In the rows, 100 means zero.
Each row of numbers belongs to one of the things below and depends on some of the facts about them. Some rows are named. Which thing is each other row?

Facts:
(baritres, π, 673); (baso, π, 673); (baze, π, 673); (bonen, π, 19); (breskin, π, 673)
(brestek, π, 673); (briskem, π, 673); (brufatam, π, 19); (brustem, π, 673); (bufibe, π, 19)
(dazum, π, 673); (dedrem, π, 673); (diskar, π, 673); (dodok, π, 673); (drestiplor, π, 673)
(drokar, π, 673); (drorul, π, 673); (drumul, π, 673); (druplek, π, 673); (flanides, π, 673)
(flefas, π, 673); (flekam, π, 19); (flisko, π, 673); (flolepek, π, 673); (fofam, π, 673)
(furir, π, 19); (gevol, π, 673); (gitro, π, 673); (grakluskos, π, 19); (grebres, π, 673)
(grenum, π, 673); (gridror, π, 19); (grigrel, π, 673); (grodristo, π, 19); (groflen, π, 19)
(grudrur, π, 673); (gunem, π, 673); (kave, π, 673); (kedek, π, 673); (kekufler, π, 19)
(kigak, π, 19); (klabren, π, 19); (klalus, π, 673); (klegre, π, 673); (klepla, π, 19)
(klostepan, π, 673); (klugrun, π, 673); (klumi, π, 673); (laskanir, π, 673); (latos, π, 673)
(latra, π, 19); (lemegri, π, 673); (ligran, π, 19); (lobolu, π, 19); (lofla, π, 19)
(lolar, π, 673); (loplan, π, 19); (lostol, π, 673); (medu, π, 19); (miplu, π, 673)
(nadu, π, 673); (padur, π, 19); (pida, π, 673); (plade, π, 673); (pleru, π, 673)
(plesto, π, 673); (ploga, π, 673); (pobrer, π, 673); (poplas, π, 673); (potrok, π, 19)
(pustepli, π, 19); (rokozus, π, 673); (ruvek, π, 673); (sasun, π, 19); (seki, π, 673)
(skatrum, π, 19); (skulil, π, 673); (skuza, π, 673); (sogo, π, 673); (stasta, π, 673)
(stazol, π, 19); (stifo, π, 19); (stiklinek, π, 673); (stodri, π, 673); (stoflufan, π, 673)
(storam, π, 673); (stozi, π, 673); (tedos, π, 19); (tigifluk, π, 19); (toskodrok, π, 19)
(tradri, π, 19); (tromis, π, 19); (trudrur, π, 673); (trutrak, π, 673); (tuzisir, π, 673)
(vodal, π, 19); (vukle, π, 19); (vuklon, π, 673); (zaplan, π, 19); (zibol, π, 19)
(zodak, π, 673); (zokirok, π, 673); (zokla, π, 673); (zulok, π, 19); (zutristok, π, 673)
(baritres, ψ, 339); (baso, ψ, 447); (baze, ψ, 339); (bonen, ψ, 196); (breskin, ψ, 517)
(brestek, ψ, 196); (briskem, ψ, 339); (brufatam, ψ, 339); (brustem, ψ, 517); (bufibe, ψ, 339)
(dazum, ψ, 517); (dedrem, ψ, 447); (diskar, ψ, 447); (dodok, ψ, 818); (drestiplor, ψ, 447)
(drokar, ψ, 818); (drorul, ψ, 517); (drumul, ψ, 818); (druplek, ψ, 339); (flanides, ψ, 517)
(flefas, ψ, 517); (flekam, ψ, 196); (flisko, ψ, 447); (flolepek, ψ, 447); (fofam, ψ, 447)
(furir, ψ, 339); (gevol, ψ, 447); (gitro, ψ, 339); (grakluskos, ψ, 339); (grebres, ψ, 447)
(grenum, ψ, 339); (gridror, ψ, 196); (grigrel, ψ, 339); (grodristo, ψ, 339); (groflen, ψ, 517)
(grudrur, ψ, 818); (gunem, ψ, 517); (kave, ψ, 339); (kedek, ψ, 339); (kekufler, ψ, 339)
(kigak, ψ, 339); (klabren, ψ, 517); (klalus, ψ, 818); (klegre, ψ, 339); (klepla, ψ, 517)
(klostepan, ψ, 818); (klugrun, ψ, 447); (klumi, ψ, 196); (laskanir, ψ, 339); (latos, ψ, 339)
(latra, ψ, 339); (lemegri, ψ, 818); (ligran, ψ, 196); (lobolu, ψ, 517); (lofla, ψ, 196)
(lolar, ψ, 339); (loplan, ψ, 517); (lostol, ψ, 447); (medu, ψ, 818); (miplu, ψ, 447)
(nadu, ψ, 447); (padur, ψ, 339); (pida, ψ, 339); (plade, ψ, 196); (pleru, ψ, 339)
(plesto, ψ, 447); (ploga, ψ, 196); (pobrer, ψ, 517); (poplas, ψ, 447); (potrok, ψ, 818)
(pustepli, ψ, 447); (rokozus, ψ, 517); (ruvek, ψ, 339); (sasun, ψ, 517); (seki, ψ, 339)
(skatrum, ψ, 447); (skulil, ψ, 517); (skuza, ψ, 818); (sogo, ψ, 339); (stasta, ψ, 517)
(stazol, ψ, 517); (stifo, ψ, 196); (stiklinek, ψ, 818); (stodri, ψ, 517); (stoflufan, ψ, 818)
(storam, ψ, 196); (stozi, ψ, 339); (tedos, ψ, 196); (tigifluk, ψ, 339); (toskodrok, ψ, 196)
(tradri, ψ, 517); (tromis, ψ, 517); (trudrur, ψ, 339); (trutrak, ψ, 339); (tuzisir, ψ, 447)
(vodal, ψ, 339); (vukle, ψ, 339); (vuklon, ψ, 339); (zaplan, ψ, 196); (zibol, ψ, 339)
(zodak, ψ, 196); (zokirok, ψ, 517); (zokla, ψ, 517); (zulok, ψ, 447); (zutristok, ψ, 196)
(baritres, Ξ, stozi); (baso, Ξ, loplan); (baze, Ξ, kigak); (breskin, Ξ, dodok); (brestek, Ξ, gridror)
(briskem, Ξ, plade); (brufatam, Ξ, potrok); (bufibe, Ξ, grenum); (dazum, Ξ, drestiplor); (dodok, Ξ, klegre)
(drokar, Ξ, tradri); (drorul, Ξ, stasta); (drumul, Ξ, zokirok); (druplek, Ξ, zulok); (flanides, Ξ, flolepek)
(flefas, Ξ, grudrur); (flekam, Ξ, padur); (flisko, Ξ, baso); (flolepek, Ξ, kekufler); (fofam, Ξ, drumul)
(furir, Ξ, seki); (gevol, Ξ, zibol); (gitro, Ξ, grigrel); (grebres, Ξ, trudrur); (grenum, Ξ, rokozus)
(gridror, Ξ, nadu); (grigrel, Ξ, vukle); (grodristo, Ξ, brufatam); (groflen, Ξ, baze); (grudrur, Ξ, druplek)
(kave, Ξ, klugrun); (kedek, Ξ, klalus); (kekufler, Ξ, latra); (kigak, Ξ, skulil); (klabren, Ξ, drokar)
(klalus, Ξ, vodal); (klegre, Ξ, pobrer); (klepla, Ξ, lofla); (klostepan, Ξ, latos); (klugrun, Ξ, flekam)
(laskanir, Ξ, grebres); (latos, Ξ, toskodrok); (latra, Ξ, dedrem); (lemegri, Ξ, zodak); (ligran, Ξ, ploga)
(lobolu, Ξ, stifo); (lofla, Ξ, baritres); (lolar, Ξ, sogo); (loplan, Ξ, ruvek); (miplu, Ξ, klostepan)
(nadu, Ξ, brustem); (pida, Ξ, ligran); (plade, Ξ, bufibe); (pleru, Ξ, flanides); (plesto, Ξ, skatrum)
(ploga, Ξ, flisko); (pobrer, Ξ, zutristok); (poplas, Ξ, lostol); (potrok, Ξ, klepla); (rokozus, Ξ, dazum)
(sasun, Ξ, pida); (seki, Ξ, skuza); (sogo, Ξ, tedos); (stasta, Ξ, groflen); (stazol, Ξ, klabren)
(stifo, Ξ, lolar); (stiklinek, Ξ, gevol); (stodri, Ξ, breskin); (storam, Ξ, pleru); (stozi, Ξ, laskanir)
(tigifluk, Ξ, miplu); (toskodrok, Ξ, stazol); (tradri, Ξ, lobolu); (trudrur, Ξ, brestek); (tuzisir, Ξ, storam)
(vodal, Ξ, zaplan); (vukle, Ξ, kedek); (vuklon, Ξ, briskem); (zibol, Ξ, tuzisir); (zodak, Ξ, plesto)
(zokirok, Ξ, vuklon); (zokla, Ξ, stodri); (zutristok, Ξ, lemegri)

Some things and their rows:
ligran: 86 107 163 112 100 110 129 81 88 90 95 81 90 68 82 71 104 116 89 118 119
 53 121 80 76 133 83
stifo: 106 99 128 129 76 104 122 86 93 98 89 82 84 53 92 76 94 129 120 133 117
 60 147 57 104 104 80
brufatam: 108 121 140 117 93 128 90 143 53 97 105 117 87 111 89 97 100 129 92 122
 125 93 103 80 105 95 87
kekufler: 92 128 142 121 72 123 99 156 69 92 122 89 88 104 89 106 92 133 95 117
 142 112 108 91 95 79 97
diskar: 88 92 80 82 125 72 111 49 130 95 81 97 98 91 103 110 91 83 109 106 102
 112 113 103 92 94 123
grebres: 80 99 85 79 136 93 112 55 116 116 90 140 91 112 103 86 109 102 105 116
 85 115 121 85 103 112 97
tuzisir: 61 103 84 93 100 76 133 70 139 109 113 89 99 102 106 101 99 104 96 95
 115 129 121 109 74 87 112
flisko: 72 83 114 93 133 75 128 36 109 89 89 100 96 116 93 88 103 76 71 84 91 90
 95 115 61 117 101
baze: 101 99 88 94 94 94 96 116 79 89 100 123 110 131 105 113 88 88 83 79 94
 124 76 115 95 98 102
drumul: 105 95 75 83 105 80 105 99 103 101 92 115 96 122 99 107 116 91 77 94 87
 112 82 104 92 84 111
stodri: 108 88 73 105 104 111 83 106 129 122 112 85 126 100 116 91 117 86 110 64
 72 96 80 120 111 122 86
grudrur: 107 91 86 89 114 91 98 93 107 94 99 111 99 120 97 105 101 91 87 88 88
 125 80 105 95 83 104
kedek: 98 95 92 96 95 92 98 114 78 88 101 122 111 135 101 106 90 86 79 80 94
 121 74 116 94 101 99
poplas: 87 92 81 89 120 76 116 51 129 103 81 103 101 98 106 102 95 91 102 103 98
 110 111 102 87 96 114
lolar: 108 86 78 113 85 87 94 110 75 85 97 119 105 128 105 107 78 87 89 83 92
 122 87 103 103 89 99
trutrak: 106 101 86 85 102 91 87 111 84 80 97 115 109 122 102 121 75 77 96 86 98
 130 74 122 105 93 119
laskanir: 97 108 90 79 113 111 87 117 73 102 106 160 99 139 103 94 95 97 93 97 79
 134 81 101 116 113 92

Rows to name:
No name comes twice in this set of rows, the named rows included.
100 124 141 119 78 121 94 148 67 90 116 91 89 99 86 108 88 126 99 120
 138 106 105 92 97 79 102 | latra
91 124 140 97 104 126 117 96 92 114 97 115 84 65 89 72 110 137 119 146
 110 74 142 60 114 130 78 | lofla
70 112 91 99 74 92 113 139 96 92 135 102 110 131 107 115 85 101 82 73
 115 152 87 126 88 83 108 | pleru
57 110 88 84 78 81 143 91 140 102 122 82 110 81 108 97 94 104 104 86 107
 125 120 111 84 113 105 | storam
98 91 81 90 132 82 107 57 137 105 69 99 120 96 108 108 99 96 105 99 105
 112 102 102 90 103 109 | plesto
102 97 93 83 105 89 85 101 86 75 98 111 104 122 101 124 70 70 93 87 97
 128 69 128 102 94 123 | ruvek
117 112 138 105 111 118 86 111 90 87 96 82 77 89 78 108 98 120 104 132
 124 98 104 83 102 69 107 | medu
75 84 108 92 132 74 125 37 113 92 89 99 97 112 97 91 101 78 80 86 94 93
 99 115 64 113 105 | baso
114 107 127 115 95 133 76 121 103 108 125 62 83 67 95 92 108 111 127 115
 102 61 113 97 120 96 96 | tromis
72 99 77 102 77 106 104 122 137 121 156 68 106 97 113 93 111 93 107 62
 83 116 101 133 100 96 98 | flanides
93 101 59 67 80 59 137 85 117 115 76 111 111 79 114 105 128 93 84 106 85
 69 108 95 96 126 120 | plade

The same things again, as new rows of numbers:
Some rows with their names:
potrok: 77 114 65 97 92 102 81 75 88 106 113 106 103 100 99 103 98 100 99 84 91
 109 105 93 110 103 94 114 98 107 97 94 122 99 40 87 109 101 101
stifo: 101 119 83 98 101 103 81 75 104 107 92 102 100 90 101 92 101 93 80 86 89
 95 101 108 94 103 107 126 102 101 86 93 117 87 38 87 106 98 131
furir: 93 124 71 94 99 105 80 84 89 98 113 102 105 106 106 102 101 98 101 81 97
 101 100 101 108 103 118 107 99 106 94 95 122 77 43 99 112 93 96
storam: 107 98 110 103 102 89 82 111 110 95 92 87 100 90 97 87 96 92 87 88 106
 105 94 118 98 103 85 100 110 102 94 129 108 128 112 83 105 94 108
klugrun: 98 90 107 107 104 101 111 109 95 103 94 95 104 102 98 92 105 103 106 111
 106 98 99 98 93 97 99 89 98 103 102 104 94 104 129 107 89 100 93
flolepek: 107 100 109 106 104 95 111 113 89 95 90 88 105 99 105 95 110 105 97 99
 111 105 97 105 94 96 95 85 104 103 101 124 105 117 128 116 92 94 99
pleru: 102 104 106 95 103 95 87 115 98 98 104 84 108 95 100 95 107 96 99 82 112
 108 90 112 104 107 99 85 107 103 101 130 115 112 116 106 105 89 76
dodok: 100 96 94 99 100 92 89 100 105 121 100 98 97 98 94 80 88 74 109 103 99
 113 91 99 110 119 88 96 92 106 113 102 87 108 119 82 84 101 79
grebres: 84 80 91 110 100 104 110 112 94 97 95 88 99 98 88 101 108 109 122 118 99
 99 102 86 89 97 102 86 99 108 102 101 100 114 107 105 96 103 91
klalus: 83 88 104 97 100 97 84 100 108 119 110 100 105 94 90 87 97 94 99 96 104
 107 96 100 106 108 82 98 100 101 105 104 101 112 124 85 94 102 76
zokirok: 102 105 140 109 100 117 145 112 103 90 100 107 95 105 105 104 104 118
 101 131 98 96 102 107 98 86 77 98 95 88 108 104 76 115 147 95 92 116
 125
kave: 92 92 102 96 104 102 85 110 105 108 105 92 105 98 93 92 101 94 109 98
 106 100 91 102 101 109 107 88 101 103 103 104 104 97 115 97 101 96 69
gitro: 92 92 102 97 104 101 85 110 106 108 107 92 106 98 92 92 100 95 109 98
 106 100 92 101 102 109 106 88 101 102 102 105 104 97 116 98 101 96 70
stoflufan: 99 70 115 94 96 85 87 107 107 118 90 106 100 95 94 106 95 88 93 88 103
 105 99 97 105 115 88 94 101 99 99 95 94 113 117 91 102 103 67
stozi: 76 81 86 100 100 106 84 113 104 103 110 85 102 95 83 101 103 102 125 105
 99 101 95 89 98 110 108 85 102 107 102 101 110 107 90 96 108 99 66
nadu: 96 84 103 108 102 100 110 112 95 100 92 94 101 100 95 98 106 105 110 112
 103 98 101 94 91 98 101 87 99 104 102 101 96 107 120 108 93 101 91
flanides: 117 112 129 105 99 98 141 112 98 81 101 94 94 96 110 110 108 116 92 113
 105 108 101 106 96 83 77 97 104 89 110 129 89 131 147 127 90 102 139

Name these rows:
No name comes twice in this set of rows, the named rows included.
102 96 108 106 104 98 111 110 92 99 93 92 104 100 101 93 107 103 102 105
 108 102 98 101 94 96 97 88 101 103 102 114 100 110 129 109 91 97 97 | gevol
90 125 68 94 100 106 78 81 89 96 117 101 106 106 106 98 99 100 101 81 99
 101 100 101 110 100 116 108 100 106 95 95 122 76 48 99 110 91 96 | vukle
104 125 88 100 96 104 126 79 95 76 121 115 93 108 113 110 95 125 91 109
 96 98 114 93 104 68 94 123 100 92 106 92 96 91 100 123 96 99 157 | loplan
106 101 137 107 99 111 143 112 105 91 97 105 93 103 104 109 103 115 99
 129 99 97 103 103 96 86 80 99 96 87 109 104 75 115 145 105 92 114 126 | dazum
87 81 96 101 107 92 65 98 128 100 123 100 102 95 85 70 79 104 96 102 111
 94 101 105 103 87 89 112 111 102 100 102 98 104 151 77 99 89 101 | ploga
86 89 96 95 106 100 77 104 111 106 123 95 108 99 90 85 93 101 108 96 111
 98 95 99 106 99 104 93 104 102 105 102 104 91 136 98 98 90 70 | pida
118 104 81 100 95 88 105 89 79 89 83 112 97 112 116 118 100 99 94 87 98
 98 111 93 99 97 118 103 98 104 90 84 104 84 59 116 106 96 109 | skatrum
97 91 111 107 104 103 111 109 95 103 91 96 104 103 98 92 106 104 107 112
 106 97 99 99 94 98 98 89 98 102 102 103 94 103 128 102 91 102 92 | fofam
99 90 111 105 105 102 112 107 97 108 92 94 105 98 97 91 110 103 103 111
 105 97 98 97 89 98 100 90 99 101 102 103 96 100 128 111 86 101 95 | miplu
81 92 116 100 100 104 88 104 104 121 102 103 107 98 92 90 99 94 99 99
 102 105 94 106 107 111 78 95 97 101 102 103 100 112 118 71 98 108 73 | drumul
106 76 109 93 100 90 84 116 106 105 93 98 102 99 96 109 98 90 103 90 106
 97 96 99 101 114 111 85 103 100 97 96 98 97 112 103 108 96 60 | trutrak
87 122 65 95 98 107 80 84 88 95 114 99 104 105 102 104 101 100 107 84 95
 101 101 98 107 102 118 106 99 108 94 95 125 81 36 99 114 93 94 | brufatam
108 134 92 103 96 110 135 81 90 80 111 111 92 106 114 113 102 120 94 111
 91 101 111 97 101 76 95 120 97 93 105 98 97 95 81 119 97 105 158 | groflen

The same things again, as new rows of numbers:
Some things and their rows:
nadu: 68 123 116 86 76 64 66 93 108 129 117 119 67 108 122 111 124 119 105 119
 63 104 78 61 123 95 130 89 112 132 109
stifo: 101 102 97 125 77 113 92 96 129 79 108 101 90 95 108 91 102 97 101 80
 111 85 104 118 87 108 98 67 105 76 153
lobolu: 83 77 99 108 83 110 66 107 103 95 112 103 98 92 96 92 114 94 106 104 95
 103 118 81 89 104 73 92 113 73 169
trutrak: 126 111 95 100 125 113 150 92 81 77 89 99 119 99 100 98 94 95 93 89 119
 80 89 124 96 101 96 113 96 104 49
plesto: 89 124 112 84 99 71 50 96 114 150 115 98 65 101 114 108 98 114 113 115
 91 124 86 82 114 98 133 85 115 109 95
stazol: 70 67 99 111 65 97 67 111 103 104 105 95 102 99 75 98 113 96 103 98 94
 135 119 79 84 99 73 100 115 81 153
briskem: 129 111 96 98 130 114 149 94 87 77 88 101 120 98 94 98 87 94 90 89 111
 84 99 128 102 101 98 112 91 103 46
plade: 102 117 96 105 75 101 106 92 127 104 97 81 84 105 110 96 82 90 90 86 85
 82 94 123 111 107 133 97 91 86 109
klumi: 99 116 97 108 72 102 108 89 122 102 97 83 85 107 111 98 87 91 91 87 86
 82 87 119 109 105 130 99 92 87 114
grakluskos: 120 92 92 113 120 115 135 107 92 63 91 104 125 94 89 97 103 107 101 86
 133 85 116 128 74 98 74 83 96 110 73
breskin: 86 91 102 90 85 100 82 99 106 113 101 94 96 103 93 98 94 86 91 111 54
 105 114 83 123 103 103 121 94 85 135
fofam: 95 117 120 86 101 73 50 87 126 139 115 119 75 106 98 110 99 111 105 120
 73 149 100 77 135 100 125 85 102 116 108
flekam: 94 97 94 120 67 103 92 104 132 88 99 89 89 101 99 96 97 103 99 85 103 88
 115 123 87 103 107 68 93 93 138
grudrur: 99 86 103 85 124 102 100 109 81 109 100 115 108 98 102 103 98 96 102 111
 101 114 91 70 108 98 92 132 101 102 82
zokirok: 86 92 102 90 84 100 82 99 105 113 101 94 96 103 94 98 94 86 91 112 56
 105 113 82 123 103 103 121 93 85 135
miplu: 78 110 119 95 81 63 54 86 112 149 115 109 77 111 86 113 107 109 108 106
 94 183 77 66 115 97 117 97 126 111 98
skulil: 80 96 98 91 82 97 83 102 96 117 103 85 91 102 104 97 98 88 95 109 68 92
 100 81 110 102 105 123 101 81 133

Which thing is each row?
No name comes twice in this set of rows, the named rows included.
85 89 96 128 53 97 95 100 127 92 99 89 96 106 80 99 101 100 99 74 112
 126 105 116 80 102 97 78 109 88 130 | toskodrok
104 85 106 84 130 101 100 108 90 106 99 120 110 98 96 103 93 96 98 112
 93 119 102 70 116 99 93 129 95 102 81 | dodok
75 122 115 88 83 68 61 90 107 134 116 116 70 108 122 111 121 117 107 122
 74 110 76 65 123 95 129 87 108 128 114 | grebres
83 106 109 96 95 71 35 111 125 136 118 104 69 95 104 106 106 127 120 112
 111 130 114 84 92 95 111 54 116 115 118 | skatrum
74 70 99 110 70 100 68 110 102 102 107 97 101 98 81 96 114 96 104 100 93
 127 118 81 85 101 73 97 115 79 156 | klabren
107 112 94 100 107 108 163 96 73 65 89 105 116 102 111 100 113 100 90 92
 99 50 81 111 97 97 99 115 95 120 54 | trudrur
84 94 99 89 84 99 81 103 100 118 102 85 90 101 100 97 94 87 95 109 64 94
 107 85 113 103 107 120 98 83 128 | pobrer
107 116 97 105 69 107 105 94 127 104 96 85 82 105 109 97 87 89 94 88 78
 79 94 127 112 108 134 95 94 88 102 | storam
102 87 101 82 127 100 98 114 81 114 99 106 102 95 106 102 92 98 105 109
 105 105 93 75 101 98 98 129 103 99 73 | lemegri
102 119 95 105 74 101 108 94 123 105 97 76 81 105 112 96 81 91 92 85 87
 74 91 123 107 105 133 96 93 85 105 | zutristok
99 65 98 106 126 110 73 115 80 102 97 117 120 100 104 105 117 111 116
 123 143 111 105 80 84 92 65 99 88 112 131 | potrok
130 110 97 98 130 113 150 92 89 75 89 104 122 99 92 98 88 94 89 89 107
 89 101 126 106 102 95 112 89 106 50 | vuklon

